Below are the code and all the weights of a small trained network. Each question names an input and a class and asks about switching units off, where a switched-off unit gives its printed mean instead of its output.

import numpy as np


def w(rows, s, z=0):
    codes = np.array(rows[::2]) - 128.0
    scale = np.full(codes.shape[1], s)
    scale[-1] = z or s
    return codes * scale


def f(y):
    return np.maximum(y, 0)


def log_softmax(a):
    a = a - a.max(-1, keepdims=True)
    return a - np.log(np.exp(a).sum(-1, keepdims=True))


def net(x, mask):
    res = np.array(x, float).reshape(1, 5) / 4 @ E
    y = f(res @ A[0][:, :-1].T + A[0][:, -1])
    res = res + np.where(mask, y, B[0][:, -1]) @ B[0][:, :-1]
    return log_softmax(res[-1] @ U[:, :-1].T + U[:, -1])


A, B = {}, {}
E = w([
[83,92,67],'x0',
[142,253,96],'x1',
[71,176,176],'x2',
[16,149,69],'x3',
[98,125,210],'x4',
],0.0061)
A[0] = w([
[90,159,199,107],'N0',
[243,119,75,94],'N1',
[49,168,82,194],'N2',
[106,123,136,253],'N3',
[107,87,86,179],'N4',
[126,61,149,149],'N5',
[19,159,138,140],'N6',
[239,105,163,93],'N7',
[180,183,91,169],'N8',
[166,145,113,63],'N9',
[81,67,199,98],'N10',
[136,213,178,160],'N11',
[54,51,246,106],'N12',
[93,109,68,150],'N13',
],0.013,0.0044)
B[0] = w([
[182,160,107,183],'N0',
[68,42,153,229],'N1',
[107,205,106,243],'N2',
[129,205,83,216],'N3',
[119,195,79,211],'N4',
[122,153,85,220],'N5',
[176,88,137,219],'N6',
[145,27,76,250],'N7',
[67,116,152,205],'N8',
[119,91,127,144],'N9',
[165,136,39,210],'N10',
[115,234,153,213],'N11',
[192,130,2,255],'N12',
[113,176,79,206],'N13',
],0.023,0.0061)
U = w([
[234,173,146,72],'0',
[145,121,217,31],'1',
[180,202,163,218],'2',
[149,111,204,2],'3',
[156,97,38,36],'4',
[144,5,104,123],'5',
[94,134,55,222],'6',
[2,100,30,213],'7',
],0.0089,0.0067)

Each question gives the input, the list of numbers given to net, and the class t.
The units are the neurons (one row each of A and B). Each row of codes is followed by its name. A weight is (code - 128) times the scale printed after its matrix; where a second scale follows, it is the last column's (A, B and U).
mask holds one flag per neuron, in row order. A switched-off neuron (its flag False) gives its mean, the last column of its row in B, instead of its output. The means were averaged over made-up inputs and are rounded, as every weight is.
A unit's drop is (log p(t) with every unit on - log p(t) with that unit switched off) / (log p(t) with every unit on - log p(t) with every unit switched off).
The circuit of an input: a set's keep is (log p(t) with only the set's units on - log p(t) with every unit switched off) / (log p(t) with every unit on - log p(t) with every unit switched off). Starting from the 12 units with the biggest drops (on a tie, the unit counted first), units are removed one at a time, each time the one whose removal leaves the highest keep (on an exact tie, the one counted first), for as long as the keep stays at least 0.8.
units of the circuit, in order: the units of the circuit, biggest drop first
unit that matters most: the unit with the biggest drop
top k neurons: the k neurons with the biggest drops, biggest first
drop when u is switched off: that unit's drop, to one decimal
input [5,-4,-2,6,0], class 6: units of the circuit, in order -> [N1; N7]
input [-2,-7,-6,7,8], class 4: units of the circuit, in order -> [N12]
input [-5,7,-1,-7,5], class 7: top 3 neurons -> [N7; N11; N8]
input [3,-1,0,7,7], class 4: units of the circuit, in order -> [N6; N12]
input [4,-6,-5,-8,-7], class 5: units of the circuit, in order -> [N7; N1]
input [-4,-5,-4,0,-8], class 7: top 3 neurons -> [N6; N4; N1]
input [-1,6,0,-6,1], class 7: units of the circuit, in order -> [N8; N1]
input [-2,-6,1,-4,-2], class 5: units of the circuit, in order -> [N2; N7]
input [-2,5,-2,-3,-5], class 5: units of the circuit, in order -> [N2; N4; N1]
input [7,1,3,7,-6], class 6: top 2 neurons -> [N6; N1]
input [-7,5,-6,-2,-4], class 7: top 4 neurons -> [N8; N6; N11; N0]
input [-5,-5,8,-1,4], class 4: top 2 neurons -> [N12; N10]
input [-5,-6,-6,-4,0], class 5: top 2 neurons -> [N7; N1]
input [-3,3,-3,-5,4], class 5: top 2 neurons -> [N7; N2]
input [-3,4,6,-4,0], class 2: unit that matters most -> N11
input [-3,6,-3,1,-3], class 7: top 2 neurons -> [N8; N1]
input [-8,5,-3,-4,0], class 7: top 3 neurons -> [N11; N8; N6]
input [4,3,-6,-5,-6], class 7: top 4 neurons -> [N8; N6; N4; N0]
input [-5,-3,-6,-5,3], class 5: drop when N7 is switched off -> 0.1
input [1,-6,-4,3,8], class 4: drop when N12 is switched off -> 0.2
input [-8,-1,3,8,1], class 0: unit that matters most -> N6
input [-8,5,-1,-7,-4], class 5: drop when N7 is switched off -> 0.4
